In the rows, zero is written as 128.
Each row is followed by its class; each block has classes of its own.
[120 126 156 162 141 116 102  60  96 127 143 169 162  91 214 177 105  68
  93  81 122 155 132 131 132  86 118  72 174 123  81 158 141 101 194]
poz
[114 124 125 123 131 105 143  76 168 132 134 137 129  99  96 135 126 124
 171 115 152 131 116 124 170 141 146 117 113  60 104 151 128 142 174]
fil
[196 141 131 153 145 121 116 214 119 141 154 112 150 177 111 109 137 110
 124 137 119 121 145 163 102 103 113 151 130 116 128 128 129  88 124]
gor
[176 146 156 142 122 130 118 156 162 103  92 110 136 141 119 116 114 168
 157 136 151 154 125  98 149 149 100 121 157 152 106 113  96 185  65]
Sape
[125 103 156 157 156 155 120  43 112 127 206 159 118 110 141 130 123 111
  93 109 142 200  92 108 133 119 125 166 106 143 109 151 142 139 134]
siz
[106  60 139 112 155  97 105  74 127 133 113 123 168  85  92 135 189 143
 116 142 110 139 138  87 140 157 116  97 122 151  86 180 117  98 127]
lod
[160 124 142 164 157  80 106 210 164 121  98 140 138 121  82 136 122 140
 151 122 125 109 113 132 136 114  85 118 185  99 101 138 108 135 112]
labi
[114 155 109 105 116 170 107 130 138  98  80 106 174 137 142 107 147 161
 126 146 140  99  98 138 132 134 139 102 116 161 132  84 132 127 124]
poz
[232 142  86 148 221 101 105 252 133 119  46 126 169 122  93  96 120 185
 121 116 112  90 128 181 101  86 104  84 179 123 152 151 172  95 132]
poz
[129 146 122 147  68 154 134 135 106 166 162 107 136 163 131 131 145 137
 142 161 128 136 171  76 122 163 107 176  63 147 107  46 125 139  94]
labi
[130 101 133 139 137 151 117 112 104 187 185 111 136 142 106 137 152 128
 115 125 142 166 134  81 135 109 146 164  96 151 116 112 166 125 117]
labi
[ 99 134 141 110 121 168 120  98 106 146 175 112 108 168 137 153 142  98
  69 102 153 120  86 111 115 107 134 178 118 161 131  74 147 157 118]
kavu
[173 107 162 137 153 114 123 154 121 146 131 115 122 124 137 148 122 117
 123 135 115 100 109 138 133 105  95 129 150 152 142 157 136 107 131]
vanu
[136 127 107 125 149 147 115 117 141 165 100  96 127 138 139 137 121 136
 121 104 161 185 121 131 153  95 134 137 108 119  88  99 169 160 150]
fil
[158 150 148 123  84 157 108 211  85 145 161 132 128 178 131 119 121 175
 137 144 135 113 139 131  96 122 130 129 153 163 170  98 146 112 112]
siz
[180  96  98 162 173 111  89 160 141 145 167 101 188 151  84 142 149 115
 152 104 186 126 150 124 129 109 136 145 119 136  59 121 147 110 125]
fil
[ 86 129 145  86 138 121 116 157 141  94 167 121 130 134  49 125 122 151
 139 156 120 106 103 114 116 174 107 165  90 106 119  97 130 133 109]
dase
[222 201  97 141 131 118 145 223 185 118  71  86 138 175 104 105 131 128
 189 103 217 107 169 162 121 100 107 159 108 134 133 123 112 166 105]
dutok
[ 94  84 165 169 108 141 124  80 119 100 194 133 146 112 118 125 153 142
 146 158 109 183  63  94 151 142 154 202  82 148  82 120 114 145 112]
kavu
[ 90 125 104 129 124 108 138 137 173 151 126  92 136 154  37 173 146 120
 169 133 145  80 118 115 154 144 114 161  92  57  58  72 131 135 148]
fil
[150 121 122 111 182 136 139  45 121 149 117 133 138 101 151 143 118 120
 131 102 172 156 165 123 127 122 133  84 106 147 126 171 133 103 128]
dase
[204 104 145 184 107 138 111 158 138 158  99 106 158 134 177 126 122 109
 158 149 132 189 152 124 166 105 138 131 164 168  81 134  96 128  79]
lod
[127 142 113  86 157 127 145 149 140 120  72 101 115 126  86 121 120 153
 142 128 122 130 108 132 142 140 119 142 102 135 121 112 126 167 114]
dutok
[142 139 148  85 197 119 118 128 158 111  97 104 135 122  66 142 112 150
 130 123 156 137  64 131 147 121 108 104 117 101 108 134 132 139 132]
gor
[107 109 116 141 133 107 118 156 137 162  84 122 119 145 141 142 127 152
 140 125 155  97 137 148 117 103 134 115 160 114 117 111 135 140 110]
fil
[128 131 107 133 132 170 141  55  99 163 175 112 142 143 136 153 150  78
 107 103 143 131 161  88 132 163 161 117 100 210  84 150 100 100  84]
lod
[150 119  81 107 199  93 134 126 140 140  98 117 125 106  82 108 121 134
 133 110 173  93 135 162 115 106 130 125 101 115 159 172 154 121 153]
labi
[152  97 111 159 166 131  91 178 134 142 180 102 159 144  60  93 140 125
  89 126 107 177  89 131 152  94 168 166 120 121 103 119 165 114 126]
fil
[146 114 113 131 169 143 118 121 131 149 147 104 148 112  80 126 124 148
 120 139 124 146  95 103 140 113 142 167  98 132  98  85 155 116 140]
poz
[157  94 155 146 194 123 102  98 131 135 118 154 147  92 149 123 133 138
 113 119 127 139  93 142 130  95 102 133 162 110 113 137 116 116 169]
gor
[142 144 104 138 154 100 123 103 136 107  53 145 172 117 147 155  97 148
 135  82 176 134 145 147 115 112 132  61 171 123  96 142 141 103 171]
poz
[ 57 127 152  75 134 116 100 154 174 106  98 135 135 116 122 134 127 171
 121 149 112  98  48 139 152 140  99 128 162  43 117  58 155 157 167]
kavu
[119  82 125  93 139 150 127  48 132 159 113 155 101 124 155 173 127  54
  84  99 117 137 141 136 148 122  86 118 182 110 110 111 123 127 161]
siz
[167 114 157 122 166 134 127 158 133 112 139 131 143 144 111 100 106 109
 124 123 135 167 140 161 124  93 151 144 122 181 181 191 133 102  89]
dutok
[119  80 145  98 183 145  97 122 126 120 132 116 126 109 123 149 134 124
 123 107 141 170  85 145 140  70 131 136 124 165  92 143 144 114 139]
vanu
[139 123 126 114 193 106 134  77 143 171  91 116  86  80 156 138  92 124
  98 109 160 161 113 151 144 105 116  93 137 150 160 197 142 131 148]
gami
[139 120 111 118 156 124 150 135 102 160 135 137  94 109 131 118 115 144
 111 129 132  59 148 114  96 145 130 155 122 163 187 153 149 137 111]
lod
[124 114  88 102 192 121 139 128 101 160 151 137  95 121 133 113 111 125
  80  94 135  68 120 157  95 107 154 136 149 124 175 141 177 111 152]
vanu
[ 90 173 159 134  51 133 111 101 133 117 147 111 148 137  99 147 152 139
 148 149 137 132  74 105 151 161 130 108 114 122  84 104  98 142 146]
poz
[ 83 118 109 110 144 137  89 153 165 100 117 111 147 117 127 100 160 186
  97 125 151 171  72 121 141 129 159 110 115 162 107 136 151 133 123]
fil
[126 179 100  99 117 117 147 164 139 131 116  63 125 162  18 102 138 155
 161 134 138  87 136  99 136 170 121 167  78  99 126  75 135 184 115]
gami
[104  56 144 115 205 111 121 114 128 126 177 145 144 103  78 121 127 142
 104 131  97 144  66 132 137 127 167 172 142 128 110 154 139  92 136]
dutok
[124 133 125 110  78 128 124 131 122 113  44 124 146 123 150 138 136 198
 149 145 134  92 118 134 138 139 120  83 167 129 143 106 122 139 176]
Sape
[ 86 146 122 115  76 172 145  65 130 112 117 141 114 110 162 132 119 119
 149 138 134 143 108 125 157 165 139 128  89 167 138 128  98 148 139]
labi
[158  96 120 107 220 106 124 158 149 127  58 121 157 105  99 129 125 189
 160 111 122  76 126 127 130 122 107 108 173 127 107 126 141 106 139]
vanu
[138 159 141 174  83 105 113 239 130 101 117  94 165 156  95  95 141 157
 179 165 107 116 169 114 108 135  98 171  96 137 115 109 124 139 105]
dase
[100  62 112 118 163 113 110  42 112 155 163 121 129  90 126 141 152 106
 101 107 168 178  72 118 156  90 188 122 123 128  87 166 143 124 159]
labi
[168  89 110 148 164 103 124 137  62 187 155 152 142 182 100 174 132 102
 112  88 142 120 185 153  75  83 126 133 166  61  89  93 160  89 150]
gor
[187 139 121 120 166 126 111 109 166 128  89 122 152 125 115 127 140 118
 143  86 179 123 138 134 147 124  89  97 167 134 122 169 134 142 166]
siz
[141 121 166 142  70 132 123 114 110 145 104 133 144 152 153 145 145 110
 170 149 123 151 156 152 133  92 131 101 145 103 113 121 110 117 123]
poz
[102 124 118 135 110 161 135  50 122 147 152 159 115 106 131 145 160  97
  92 116 105 134  98 115 146 132 132 133 130 101 115 107 131 132 166]
poz
[108 135 121 142 126 102 119 151 123  88 104 171 153 139  99 133 116 151
 142 100 130 119 123 161 102 135 122 124 169  80 107 128 126 118 189]
gor
[128 147 126 150 119 158 146  91 123 162 108 120 122 152 140 155  89 121
 165 109 190 149 138 143 139  92 179 115 136 141 129 130 126 130 110]
dase
[ 90 111 130  94 130 110  93 143 150 108  94 153 112 112 170 121 133 167
 116 119 164 149 108 157 112 122  94 105 168 113 133 149 160 153 163]
siz
[155 119 135 127 135 105 128 139 146  93  98 162 139 126 124 119 120 132
 128 117 138 142 114 163 135 115 132 102 169  87 159 153 136 130 128]
kavu
[109 110 119  80 151 114 117  62 114 120 131 144 128  92 107 116 130 184
  81 131 157 110  36 154 126 131 162 115 131 104 171 118 143 113 194]
kavu
[121  65 163 150  91 137  89  77 114 151 210 106 180 146 105 157 184  81
 133 146 142 179  88 112 170 101 179 139 129 148  69 131 108  90 125]
kavu
[ 69 108 122 135 139 147 122  87 118 118 100 154 141  84 127 121  98 153
  99 153  89 127  76 138 153 133 152 102 125 152 164 133 127  99 146]
labi
[143 133 108  82 123 142 134 115 116 129  85 105 112 120 141  92 160 135
 100 128 121 137 138 113 129 135 120 119  98 173 162 131 121 152 118]
labi
[131 132 182 131 111 117 104  85 142 119 115 181 140 113 239 152  98 165
 131 114 199 176 118 159 125 108 141  34 178 128 132 161 105  94 135]
fil
[145 101 116 152 189 136 126  96 131 178 148 126 130  95 127 138 103 113
 143 128 145 147 131 149 151  87 153 127 121 129 125 146 130  90 134]
gami
[119  87 110 132 153 159 114  86 104 107 146 150 152 103 199 125 149  91
  80 111 112 182 122 117 134 116 143 128 118 162 108 148 153 119 146]
gor
[121  97 129 131 160 124 140 114 170 137  93 120 125  94 141 139 104 128
 178 132 153 157 130 118 163 101 150 139 135 116 105 145 134 137 121]
dase
[132 126 149 111 148 173 144   7 121 149 141 141  95 108 164 154  81 104
 115 112 165 195 117 132 158 109 141 106 108 140 136 145 124 149 122]
Sape
[117 112 118 155 105 117 134 109  89 167 139 105 142 157  84 130 134 106
 123 138  87 124 186  89 106 149 115 180 107 135  94  76 138 138 115]
poz
[159 162 116 102 146 134 147 108 151 136  75  99 121 141 103 117 139 143
 141 120 141  77 131 139 130 155  92 116 121 133 130 109  96 133 125]
vanu
[ 92 144 114 115 124 133 118  95 125 143 130 138 123 120 177 159 121 126
 132 103 198 117 119 142 134 107 151  82 145 102 123 113 142 143 141]
gami
[124  89 121 100 120 127 131 188 155  97 120 132 153 173  59 166 140 120
 156 130  97  77 147 138 130 142  95 179 161  66  89  67 142 112 158]
Sape
[144 129 173 137 200 120 104 200 168 111 150 134 106 116 118  92  91 172
 135 132 155 167  70 172 123  61 140 148 117 120 158 171 146 130  98]
fil
[196  99 143 135 143 115 134 194 127 173  89 102 100 168 120 125 108 158
 161 140 145 174 170 145 123  81 143 117 174 138 132 145 129 140  46]
Sape
[217 118 137 113 188 169  98  95 115 137 122 113 148  92 167  84 145 143
 103 143 147 147 112 131 125  97 116 118 100 208 170 143 128 124 104]
poz
[ 94 139 168 116 123 144 113 143 110 104 126 153 112 144 191 136  97 151
 126 102 128 139 124 146  95 134  85 161 145 150 128 115 162 162 153]
vanu
[160 117  91 156 148 141 115 152 129 155  99 151 166 138 145 148 113 122
  91  79 133  93 148 124 140  90 157  96 208 127 133  90 155  91 165]
fil
[126  85 130 141 170  50 102 181 159 118 114 126 138 123  57 126 112 161
 165 115 167 170 155 121 119 113 137 112 147 108  78 163 130 138  78]
fil
[130 157 133 136 129  85 125 109  92 107 125 171 125 122 153 125 112 148
 106 109 161 102 137 168  67 128 130  61 151 127 163 181 122 108 128]
poz
[117  81 145 138 164  96 127 128 135 110 129 159 145 109 128 152 123 126
 122 105 119 148 145 121 128 112 120 127 162 104 115 156 152 101 147]
gami
[185 148  92 167 169 136 123 155 155 143 170 118 130 146  62  90 117  93
 132 106 164 183 140 149 140 104 149 162  96 123 137 149 150 149  84]
kavu
[168  90 103 154 134 119  99 215 158 147 131 108 130 156  87 115 134 104
 114 136 142 217 160 141 133  93 109 195 114  98  84 105 174 152  92]
lod

Next block, with new classes.
[115 102  88 145  99 110 145  94 103 130  53  82 105 181 138 143 144  82
 114  73 192 127 106 161  67 139 131 134 129  80 129 177 106 176 156]
Bidin
[139  46 132 121 116  96 143  97 108 142 128 134 114 168  83 131 116  97
 122  80 184 125 165 156 118 104 137 157 138 135  93 167  88 208 153]
Vuved
[177 105 142 123 162  49 125 106 108 137 112 140 118  96 120 123 150 116
 134 122 152 113 105 141 166 141  93 176 148 148 114  82 127 105 131]
Femin
[168 149 164 141 185  90 136 118  54  78  77  78  73  61 139 125 132 136
 130 125 109 140  99 149 102 146  86 170 173 128 117 151 116 148 103]
Sipos
[122 131 143 147 176  84 176 160 104 116  97 107  98  77 198 115 124 148
 133  96 157 137 105 114 114 170  70 169 143 116 137 110 175 112  97]
Zadop
[128 131 121 119 130 123 143 118 128 137 154 158 116 200 122 182 182 127
 140 108 185 112 155 148 108 127 144 138 128  91 106 199 118 228 157]
Vuved
[111 139 146  94 144 108 117 149 132 111 117  89 149 176 122 182 142 122
 138 143 108  63 156 159  74 141 106 138 106 155 169 172 140 189 102]
Sipos
[121  95 168  82 112 135 162  83  80 137 140 103 153 171  92 153 106 109
 130 103 162  85 172 151  78 131 131 101 122  89 139 179 123 172  90]
Fufit
[152 108 149 105 130 106 116 150 105 167 144 143 125 134 137 166 140  96
 127  96 161 112 155 122 134 155 111 122 107  92 134 182 112 166 115]
Fufit
[152 147 150 121 173  88 138 110 117 124 153 112 112 175 161 177 154 111
 116 122 175  55 188 155 117 148 118 163 105 107 140 165 103 239 111]
geb
[140 128 129 137 161  97 143 132  74  92 130 133 115 121 158 128 104  99
 135  91 135 125 129 164  92 117 108 164 151  72 141 149 144 146 114]
peref
[148  82 178  76 152 105 142 115  98 152 193 151 166 127 171 184 143 143
 130 101 152  45 176 144  73 139  99 139 103 153 121 204 128 181 116]
Fufit
[134  94 196 108 134  90 149 149  55  95  46  87 127  92 138 125 111 132
 138 132 157  80 143 139  73 142  74 140 164 137 142 133 122 107  91]
peref
[143  78 127 101 127 106 130 117  86 134  64  94 136 132 125 139 129 109
 129 104 172  74 114 141 105 122 114 136 100 167 116 180 129 146 110]
Sipos
[150  87 155 134 144  82 111 156 117 104 117 151 150  43 209 155 173 113
 130  95 143 105  87 139  60 111 112 191 137 149 131 131 144 119 149]
geb
[ 98 103  69 139 143 128  70  76 131 152  86 144 158 179  70 128 122  82
 143  93 163 138 105 160 128 162 146 130  98 125 154 144 115 147  95]
Sipos
[132  85 149  99 149 101 172 108  79 116 110 128 145 106 107 120 128 150
 137 101 149 122 116 121 105 127  79 142 191 150 122 120 162  92 125]
Mimag
[144  95 165  91 133  75 157  86  98 143 162 134 159 156 141 150 143 110
 114  74 161  77 171 175  73 166 136 156 112  52 150 173 135 153 102]
Zadop
[104 104 113 132 124 112 119 147 130 126  50  85 136 143 130 161 136 110
 142 115 138  64  95 139  54 151 113 155  77 125 155 179 122 162 134]
peref
[154 120 136 141 169 117 110 126  82 131 129 134 112 101 164 154 164 113
 147  74 118 122 120 142 127 118 131 171 165  95 147 151 112 155 151]
Mimag
[127 134 142 109 133 107 115  63 137 131 126 148 178 197 146 119 132  98
 105 126 178  97 151 203  62 156 139 100 102 104 143 147 119 129 101]
peref
[134  93 128 116 171 112 125 134  85 137  83  93 112  60 172 151 141 161
 152 109  78 118  79 103  96 177  98 142 119 161 128 132 154  99 130]
peref
[124 103 117 119 129 133 106 130 109 190 185 130 104 170 203 167 169  98
 130  83 150 129 167 136 143 143 145 112  90 133 130 170  99 191 162]
Vuved
[168 113 154 130 196  96 115 135  94 102 115 138 120 102 192 153 106 135
 174 122  91  94  98 147 124 128  49 156 114 138 128 118 136 184 120]
Zadop
[ 86  89 120 113 121  76 130 166  88 163 100  76 104 122 130 169 112 101
 130  74 143 102 103 165  61 182 153 193  88 107 145 208 104 153 140]
Fufit
[137 116 135 133 169 112 127 170 109  83  77 107 122  80 190 160 148 139
 151 113 120 108  63 133  66 135  92 162 134 148 130 163 142 162 155]
punu
[126 129  97 101 134  84 132 159 118 135  79 106  89 139 148 166 169 113
 130 100 164  86 158 134 143 156 124 156  86 119 144 180 118 154 117]
Sipos
[149 120 108 129 179 123 105 142  76 112 138 138 103 129 203 179 156 125
 176  98 129 127 128 139 141 126 103 150 152 106 154 161 150 203 134]
Femin
[147 134 135 115 147 112 115 123  52  67 113 116 109 140 168 136 138 104
 132 124 111 136 127 166 124 153  80  90 166 118 134 139 152 202 123]
zoniv
[165 131 128 138 159  74 135  78 113 115 141  62 132 109 120 146 112 106
  88 134 103  59 181 150 111 129  99 166 103 120 135 142 127 179  83]
Bidin
[144 133 113 103 139 115  84 115 145 109 117 199 164 116  78 123 145 161
 146 152  94  89  99 173 119  94 101 155 126 194 114 194  96 112 165]
punu
[151 129 134 129 168 104 133 118  83 108  79 135 140 109 133 170  93 126
 153 106 119  59  69 151 110 147  99 169 138 103 121 122 135 137 110]
Fufit
[121  98 132 148 161  92 148  64  80  70 110 130 139 107 129 146 137 135
 140  85  93  65 128 180  84 126 113 203 193 127 143  98 146 166 147]
zoniv
[182 106 196 123 193  91 118  85 118 106  99 124 128 104 193 173 158 144
 124 109  96  86 125 187  63 136  94 175 150 133 126 108 109 165 122]
Femin
[136 116 138 137 148  99 122 120 103 168 114  71 112 161 221 158 130 105
  83  84 144  97 147 177  84 172 147 150 113 118 124 165 122 179 109]
Zadop
[119 136 140 166 151  70 127 140  86 105  79  94 107  72 170 102 102 119
 132 170 115  78 112 151 127 126  36 182  97 174 137 101 138 121 133]
zoniv
[124  91 112 120 125 123 115 137 133 138  69 122 127 184 122 156 158  67
 133  88 183 110 110 158 114 147 167 114  49  71 123 150 122 199 135]
zoniv
[106  90 146  93 156  87 151 159  95 120 133 133 141 128 184 155 170 114
 137  88 202  73 180 150  86 172 122 158  75 112 146 158 116 165 127]
bot
[130 130 131 113 160  85 121 122 147 111 157 121 126 161 171 197 189 102
 125 106 155  58 193 172  97 138 132 160 101 130 137 156 102 237 117]
Vuved
[140 137 112 132 179 115 113  87 122 101 139 157 148 109 143 131 152 114
 142  86 127 118  97 160 118 102  96 139 158 158 133 133 148 143 108]
punu
[152  96 173  94 156  84 120  99 100 142 112 136 122 159 117 167 162 108
 138  80 179 102 158 177 112 160 132 138  99  67 143 171 111 199  82]
Femin
[126 120 138 116 180  98 143 156  98  94 138 130 126 103 155 103  79 175
 151 145 116  99 180 157 141 103  87 176 140 171 159 180 157 164 125]
Mimag
[159  77 153 118 148 123 110 116  72 140 157 171 144  93 167 152 151 121
 141  67 102 112 162 128 133  97 126 133 165 117 135 125 158 135 117]
peref
[ 97 146 171  89 102  76 151 108 140  97 155 112 141 164 131 171 177 118
 126 140 162  69 167 200  37 131 136 137  96 122 129 173 106 180 121]
bot
[156 118  96 142 177 154 101 128  98 119 118 130 121 124 210 141 135 123
 154  85  78 134  97 136 123 131 101 139 142 125 152 159 131 168 160]
Zadop
[130 173 119 134 192 128 131 168  96  73 149 114 127  88 171 113 120 143
 154 144 122  85 137 134 142 106  87 158 129 168 163 181 149 168 113]
punu
[106 108 116 117  78 112 148  98 139 118  28  96 125 158  88 169 152 123
 129 109 156  45  82 139  79 137 134 148  87 116 128 152 108 168 140]
geb
[115 148 136 119 152 116 110 134 147  46  64 118 180  82 154 117 139 146
 138 138  91  34  83 165  66 111  78 141 170 252 156 104 137  90  96]
peref
[121  92 115 114 118  97 104 182 150 143 101 123 147 145 118 131 112  71
 136  91 148  87 133 149 140 136 137 151  56 120 173 157 118 155 126]
Vuved
[160 125 154 158 192 119 141 111 110  88  65 132 128  68 173 161 169 144
 138  95 109 115  69 145  71  97  90 160 144 117  96  91 170 154 119]
Bidin
[119  70 116 112 136 125 115 114 121 146 122 152 150 177 110 145  99  99
 143 105 151  99 142 162 100 129 115 140  74 110 130 168 107 155 135]
zoniv
[178 106 164 115 147 124 138  99  42 126 145 154 119  86 141 142 149 142
 151  95 120  87 117 116 150 112  71 132 188 146 106 154 127 117 130]
zoniv
[145 134 159 148 158 128 130 127 106 118 120 171 117 117 197 110 142 155
 129 104 159 117 166 136 152 116  91 142 188 172 140 133 134 143 124]
Sipos
[132 114 125  92 174 124 137 165  71 122 186 150 122 142 164 118 142 115
 126  97 187 138 197 137 130 153  95 118  93 123 131 220 119 186 117]
bot
[118 113  79 142 140 128 133 127 131 171 138 106 108 151 123 168 127  85
 127  59 122 113 131 125 121 123 133 170 111 102 150 186 121 176 142]
Fufit
[151  84 151  84 142 167  94  96  83 162 184 104 166 155 159 154 117 115
 130  96  91 116 165 126 121 152 107  60  95 120 180 189 161 188  73]
Femin
[117 101  95 101 117 120 117  69 158 108  95  93 175 201  49 123  60 117
 127 136 126  48 167 163 136 129 127 113 118 175 167 164 115 186  89]
punu
[121 115 128 145 133  81 167 143 129 108  73 131  89  89 114 135 109 158
 150  88 123  69 139 142 150  86 114 221 148 116 144 141 125 141 136]
Mimag
[120 109 120 116 118  91 147 123 146 162 130  97 122 204  89 145  96 109
 103  99 141  85 148 183 105 132 165 178 111 134 123 187 103 172 150]
Vuved
[121 104 160 116 143  93 161 127 114 142  83  65 140 160 101 159  66 108
 109 103 135  67 148 154  66 181 117 172 124  87 163 155 117 149  98]
Fufit
[ 78  83 104 100 151 104 136 178 126 113  25  77 126 140  96 145 153 108
 122  97 153  67 125 155  60 135 111 187  66 187 138 163 107 151 125]
Sipos
[184 132 171 136 150 119 127  36  90 153 137 142 126 128 150 137 129 152
 146 140 120  97 142 160 149  87 127 132 133  97 115 153 130 161 136]
Mimag
[126 104 117 114 185  82 133 180 112 101  61 115  90  91 172 120  90 143
 159 110 127 128 145 159 141 115  83 181 126 151 155 152 132 133 122]
Mimag
[108 118 140 157 134 108 135 135 109 112 116  90  92  79 190 164 136 161
 154 107  92  80 110 147  82 112 134 198 162 175 130 121  90 146 173]
Bidin
[151 119 138 135 155  75 105 141 115  90  73 169 130  86 139 150 155 109
 168  91 158 111 100 160 109 119  81 164 131  93 147 145 122 147 112]
Bidin
[135  89 120 113 167 106 123 119  90 139  99 128 134 109 165 157 110 130
 162  70 128 146  23 141  87 163 103 142 161 135 117 127 143  86 136]
Mimag
[119  83 139 155 121  90 130 118  90 200 127 116 127 165  96 133 123  58
  88  44 174 106 114 150  94 149 158 176 102  74 120 141 114 138 125]
peref
[140 150 118 133 154 101  94 103 124  90 122 134 138 125 171 127 143 130
 154 168  92  71 118 178 126 122 109 154 110 169 136 109 100 165 158]
Zadop
[110 180  91 131 154 112 123 118 138 150 121  70 105 202 176 127 107 106
  94 156 151 111 129 174 117 176 134 119  50 148 128 162 123 169 114]
Sipos
[174 108 144  98 144  76 104  94  82 127  89 101 110  96 118 170 147 144
 166 134  69 116  99 162 131 155 147 166 147  95 146 140 130 126 146]
Femin
[111  86 106  95 102  83 123 139 116 144 105 127 105 146 108 137 132  89
 163  81 195 111 130 151 131 138 152 147  61 105 148 198  94 154 123]
Sipos
[ 76 121  90 128 143 127 119 146  94 145  99 109 107 150 132 140 131 111
 126  68 153 119 138 143 125 174 101 140  74  88 179 187 149 178  73]
Femin
[150 105 117 136 167 140 131 104 114 122  96 200 127  95 114 147 149 183
 170 118 123  85 111 107 144  99  90 183 117 137 114 158 128 153 164]
geb
[147 132 110 126 165  87 130 128 103 140  85  82  83 169 140 168 159  85
 142  80 187 109  85 173 105 169 159 169 105  95 116 201  83 202 153]
Vuved
[141 132 158 120 172 125 100 144  81 100 195 157 127  78 156 156 155 151
 168 130  77 112  83 132 106 128  84 138 120 163 102 150 122 188 124]
Zadop
[192 158 159 102 162  57 120 148 146 105 110 122 107  80 166 168 162 146
 176 158  80  56 133 151 165  79 109 181 122 171 148 145 143 138 139]
Sipos
[115  71 167 101 138 107 140 164 106 200 165 120 129 103 126 154 135 115
 135  72 157 109 143 125  82 132 138 175  64 102 121 187 105  99  99]
Zadop
[ 79 118  97 100 124  50 156 144 107 132 170  71 106 138 145 147 120 117
 109 101 112  48 180 173  82 170 111 201  60 138 169 180  93 157 150]
Bidin
[161 112 165 118 159  67 145 104  84 105 129 143 124 105 142 154 169 137
 123  76 104  67 162 176 118 126 119 212 183  96 160 127 139 157 137]
Femin
